Below is a small trained network, with its code and all its weights. Each question gives an input and a class and asks what happens when units are switched off, that is, made to give their printed mean instead of their output.

import numpy as np


def w(rows, s, z=0):
    codes = np.array(rows[::2]) - 128.0
    scale = np.full(codes.shape[1], s)
    scale[-1] = z or s
    return codes * scale


def norm(h):
    return h / np.sqrt((h * h).mean(-1, keepdims=True) + 1e-5)


def f(y):
    return np.maximum(y, 0)


def log_softmax(a):
    a = a - a.max(-1, keepdims=True)
    return a - np.log(np.exp(a).sum(-1, keepdims=True))


def net(x, mask):
    res = np.array(x, float).reshape(1, 7) / 4 @ E
    u = 0
    for l in range(3):
        y = f(norm(res) @ A[l][:, :-1].T + A[l][:, -1])
        res = res + np.where(mask[u : u + 5], y, B[l][:, -1]) @ B[l][:, :-1]
        u += 5
    return log_softmax(norm(res)[-1] @ U[:, :-1].T + U[:, -1])


A, B = {}, {}
E = w([
[175,130,151,105,93,188,61,182,136,91,230,11],'x0',
[90,91,40,71,102,161,128,179,253,108,181,114],'x1',
[178,226,174,223,131,149,81,104,193,208,118,76],'x2',
[91,162,149,97,53,254,121,123,113,81,138,57],'x3',
[115,161,138,173,173,111,178,145,42,61,54,130],'x4',
[117,204,143,131,54,172,98,75,67,133,155,134],'x5',
[105,77,159,121,153,128,142,88,169,188,53,88],'x6',
],0.011)
A[0] = w([
[154,94,112,147,213,1,124,128,164,182,121,162,128],'L0N0',
[147,203,161,182,126,129,100,84,134,159,116,135,35],'L0N1',
[141,151,159,173,97,172,132,106,140,151,111,116,48],'L0N2',
[84,124,122,105,128,126,178,85,84,148,33,184,125],'L0N3',
[116,101,71,107,90,114,127,122,143,144,139,161,3],'L0N4',
],0.014,0.0064)
B[0] = w([
[35,91,149,247,170,91,142,115,254,42,42,90,244],'L0N0',
[110,144,101,132,120,50,126,81,64,194,169,102,190],'L0N1',
[113,189,114,139,195,134,102,135,141,174,149,133,169],'L0N2',
[147,75,159,234,104,86,170,143,148,52,79,139,251],'L0N3',
[108,133,173,56,110,149,114,111,127,135,167,94,154],'L0N4',
],0.011,0.013)
A[1] = w([
[143,126,98,100,125,129,124,150,126,149,122,177,3],'L1N0',
[75,129,54,97,89,199,131,157,232,133,182,179,148],'L1N1',
[148,119,108,131,199,100,127,178,146,135,31,159,22],'L1N2',
[121,106,124,42,211,155,147,156,97,110,130,80,124],'L1N3',
[127,49,117,1,69,150,109,122,119,149,182,118,90],'L1N4',
],0.0099,0.0039)
B[1] = w([
[166,133,171,150,149,90,125,79,178,135,159,65,128],'L1N0',
[98,194,102,55,182,143,221,89,190,1,160,63,253],'L1N1',
[147,143,171,193,144,144,155,8,134,20,164,34,206],'L1N2',
[19,65,125,162,177,161,220,144,71,48,115,82,168],'L1N3',
[144,158,146,20,132,208,68,86,181,170,215,156,212],'L1N4',
],0.007,0.0073)
A[2] = w([
[143,118,118,116,105,135,131,143,129,152,110,143,32],'L2N0',
[139,2,173,122,102,74,149,101,100,82,139,139,111],'L2N1',
[164,75,86,96,117,106,89,152,215,160,124,176,3],'L2N2',
[78,114,32,91,63,83,135,150,193,94,115,212,108],'L2N3',
[149,71,170,88,172,185,53,158,176,191,122,79,133],'L2N4',
],0.009,0.0035)
B[2] = w([
[175,165,153,142,123,96,66,97,146,107,157,140,128],'L2N0',
[127,97,104,89,75,202,75,247,128,132,121,184,253],'L2N1',
[84,108,218,148,171,99,170,133,138,152,2,74,136],'L2N2',
[106,111,101,147,136,129,86,29,253,128,81,105,206],'L2N3',
[48,36,138,172,168,119,178,111,119,75,109,167,187],'L2N4',
],0.0084,0.0063)
U = w([
[90,93,142,209,144,99,164,117,154,84,56,114,238],'0',
[114,129,116,2,137,191,121,135,172,128,195,99,110],'1',
[119,186,134,142,133,128,82,101,98,253,166,86,154],'2',
[230,116,104,73,125,135,136,146,138,212,76,156,11],'3',
[174,112,123,144,97,102,145,202,32,102,130,201,72],'4',
[148,60,115,67,68,148,130,131,177,166,100,202,2],'5',
],0.016,0.0071)

Each question gives the input, the list of numbers given to net, and the class t.
The units are the neurons (one row each of A and B). Each row of codes is followed by its name. A weight is (code - 128) times the scale printed after its matrix; where a second scale follows, it is the last column's (A, B and U).
mask holds one flag per neuron, layer by layer. A switched-off neuron (its flag False) gives its mean, the last column of its row in B, instead of its output. The means were averaged over made-up inputs and are rounded, as every weight is.
A unit's drop is (log p(t) with every unit on - log p(t) with that unit switched off) / (log p(t) with every unit on - log p(t) with every unit switched off).
The circuit of an input: a set's keep is (log p(t) with only the set's units on - log p(t) with every unit switched off) / (log p(t) with every unit on - log p(t) with every unit switched off). Starting from the 12 units with the biggest drops (on a tie, the unit counted first), units are removed one at a time, each time the one whose removal leaves the highest keep (on an exact tie, the one counted first), for as long as the keep stays at least 0.8.
circuit, biggest first: the units of the circuit, biggest drop first
most important unit: the unit with the biggest drop
k most important neurons: the k neurons with the biggest drops, biggest first
top k neurons in layer l: the k neurons of layer l with the biggest drops, biggest first
drop when u is switched off: that unit's drop, to one decimal
input [-6,1,-6,2,-6,5,-3], class 5: most important unit : L0N3
input [6,-3,-2,1,-1,8,-3], class 2: 2 most important neurons : (L0N3; L1N1)
input [7,7,1,-1,7,3,7], class 1: circuit, biggest first : (L0N3; L0N0)
input [2,0,-4,-5,5,8,2], class 4: circuit, biggest first : (L0N0; L2N1)
input [-4,-3,-5,4,1,-4,-7], class 4: 2 most important neurons : (L0N0; L2N1)
input [-1,4,3,8,6,4,-1], class 2: circuit, biggest first : (L0N0; L0N3; L0N2)
input [7,-4,4,-4,-7,0,4], class 2: 3 most important neurons : (L0N3; L0N1; L0N2)
input [-1,-6,-3,6,-5,-5,1], class 4: 2 most important neurons : (L0N0; L2N1)
input [0,4,1,-1,6,6,-4], class 2: top 2 neurons in layer 2 : (L2N1; L2N4)
input [1,-2,8,-8,-8,6,-2], class 2: 2 most important neurons : (L0N1; L0N3)
input [-5,7,-1,7,-3,-6,7], class 1: 2 most important neurons : (L0N0; L1N1)
input [5,-5,-3,0,3,1,1], class 4: drop when L0N0 is switched off : 0.5
input [0,5,-1,4,-3,1,7], class 1: drop when L0N0 is switched off : 0.1
input [7,3,1,-2,8,7,-3], class 4: circuit, biggest first : (L0N0)
input [-2,-5,-5,0,4,2,-5], class 4: drop when L0N1 is switched off : 0.0
input [4,1,-3,-7,4,7,-2], class 4: drop when L0N0 is switched off : 0.7
